Below is a small trained network, with its code and all its weights. Each question gives an input and a class and asks what happens when units are switched off, that is, made to give their printed mean instead of their output.

import numpy as np


def w(rows, s, z=0):
    codes = np.array(rows[::2]) - 128.0
    scale = np.full(codes.shape[1], s)
    scale[-1] = z or s
    return codes * scale


def f(y):
    return np.maximum(y, 0)


def log_softmax(a):
    a = a - a.max(-1, keepdims=True)
    return a - np.log(np.exp(a).sum(-1, keepdims=True))


def net(x, mask):
    res = np.array(x, float).reshape(1, 7) / 4 @ E
    y = f(res @ A[0][:, :-1].T + A[0][:, -1])
    res = res + np.where(mask, y, B[0][:, -1]) @ B[0][:, :-1]
    return log_softmax(res[-1] @ U[:, :-1].T + U[:, -1])


A, B = {}, {}
E = w([
[128,227,215,100],'x0',
[245,137,123,192],'x1',
[128,119,139,128],'x2',
[130,134,118,120],'x3',
[132,128,127,117],'x4',
[128,122,135,127],'x5',
[127,132,124,131],'x6',
],0.012)
A[0] = w([
[175,126,132,141,159],'n1',
[139,214,190,116,38],'n2',
[134,51,64,146,2],'n3',
[204,135,125,159,151],'n4',
[131,85,91,140,39],'n5',
[107,137,124,144,123],'n6',
[142,129,127,138,135],'n7',
[142,136,121,133,148],'n8',
[140,137,128,137,41],'n9',
[200,130,132,156,145],'n10',
[124,155,166,142,21],'n11',
[191,134,123,154,161],'n12',
[131,83,91,140,33],'n13',
[139,199,181,116,28],'n14',
[3,129,120,99,208],'n15',
[113,157,113,181,123],'n16',
[198,132,125,154,167],'n17',
[140,152,115,150,107],'n18',
[167,122,138,135,151],'n19',
[125,116,115,135,45],'n20',
[71,121,128,110,206],'n21',
[134,81,90,137,32],'n22',
],0.022,0.0023)
B[0] = w([
[84,139,123,90,170],'n1',
[207,113,107,236,219],'n2',
[186,130,114,241,227],'n3',
[81,143,145,48,200],'n4',
[157,149,51,177,183],'n5',
[163,115,122,91,138],'n6',
[136,124,129,105,143],'n7',
[124,64,166,122,143],'n8',
[102,143,111,131,137],'n9',
[103,152,159,45,194],'n10',
[195,157,118,137,160],'n11',
[72,118,117,68,189],'n12',
[169,131,144,193,184],'n13',
[150,119,87,242,203],'n14',
[71,117,183,3,255],'n15',
[150,77,170,104,143],'n16',
[76,119,171,68,194],'n17',
[128,118,109,99,148],'n18',
[114,148,107,88,160],'n19',
[137,66,164,155,143],'n20',
[79,142,115,74,192],'n21',
[169,125,126,194,186],'n22',
],0.02,0.019)
U = w([
[41,133,128,73,2],'0',
[163,135,86,254,254],'1',
],0.0098,8.6e-06)

Each question gives the input, the list of numbers given to net, and the class t.
The units are the neurons (one row each of A and B). Each row of codes is followed by its name. A weight is (code - 128) times the scale printed after its matrix; where a second scale follows, it is the last column's (A, B and U).
mask holds one flag per neuron, in row order. A switched-off neuron (its flag False) gives its mean, the last column of its row in B, instead of its output. The means were averaged over made-up inputs and are rounded, as every weight is.
A unit's drop is (log p(t) with every unit on - log p(t) with that unit switched off) / (log p(t) with every unit on - log p(t) with every unit switched off).
The circuit of an input: a set's keep is (log p(t) with only the set's units on - log p(t) with every unit switched off) / (log p(t) with every unit on - log p(t) with every unit switched off). Starting from the 12 units with the biggest drops (on a tie, the unit counted first), units are removed one at a time, each time the one whose removal leaves the highest keep (on an exact tie, the one counted first), for as long as the keep stays at least 0.8.
units of the circuit, in order: the units of the circuit, biggest drop first
top k neurons: the k neurons with the biggest drops, biggest first
drop when u is switched off: that unit's drop, to one decimal
input [-3,1,0,2,4,6,-1], class 1: units of the circuit, in order : [n15]
input [-8,-7,7,1,-5,-2,7], class 1: top 3 neurons : [n3 n22 n13]
input [7,7,7,2,4,2,4], class 0: top 3 neurons : [n4 n10 n17]
input [5,5,-2,-1,-7,4,5], class 0: top 4 neurons : [n3 n4 n10 n17]
input [-7,7,-8,4,6,-5,-3], class 0: top 3 neurons : [n4 n17 n10]
input [5,4,6,4,-1,7,-6], class 1: top 2 neurons : [n2 n15]
input [3,2,-7,-1,-1,0,-1], class 1: top 4 neurons : [n15 n2 n14 n21]
input [1,0,-7,-7,-3,6,-2], class 1: top 2 neurons : [n15 n4]
input [7,8,-2,-3,-6,-8,2], class 0: top 2 neurons : [n4 n10]
input [-7,7,4,5,8,3,5], class 0: drop when n2 is switched off : 1.1
input [2,-1,1,8,4,-7,8], class 1: drop when n15 is switched off : 0.4
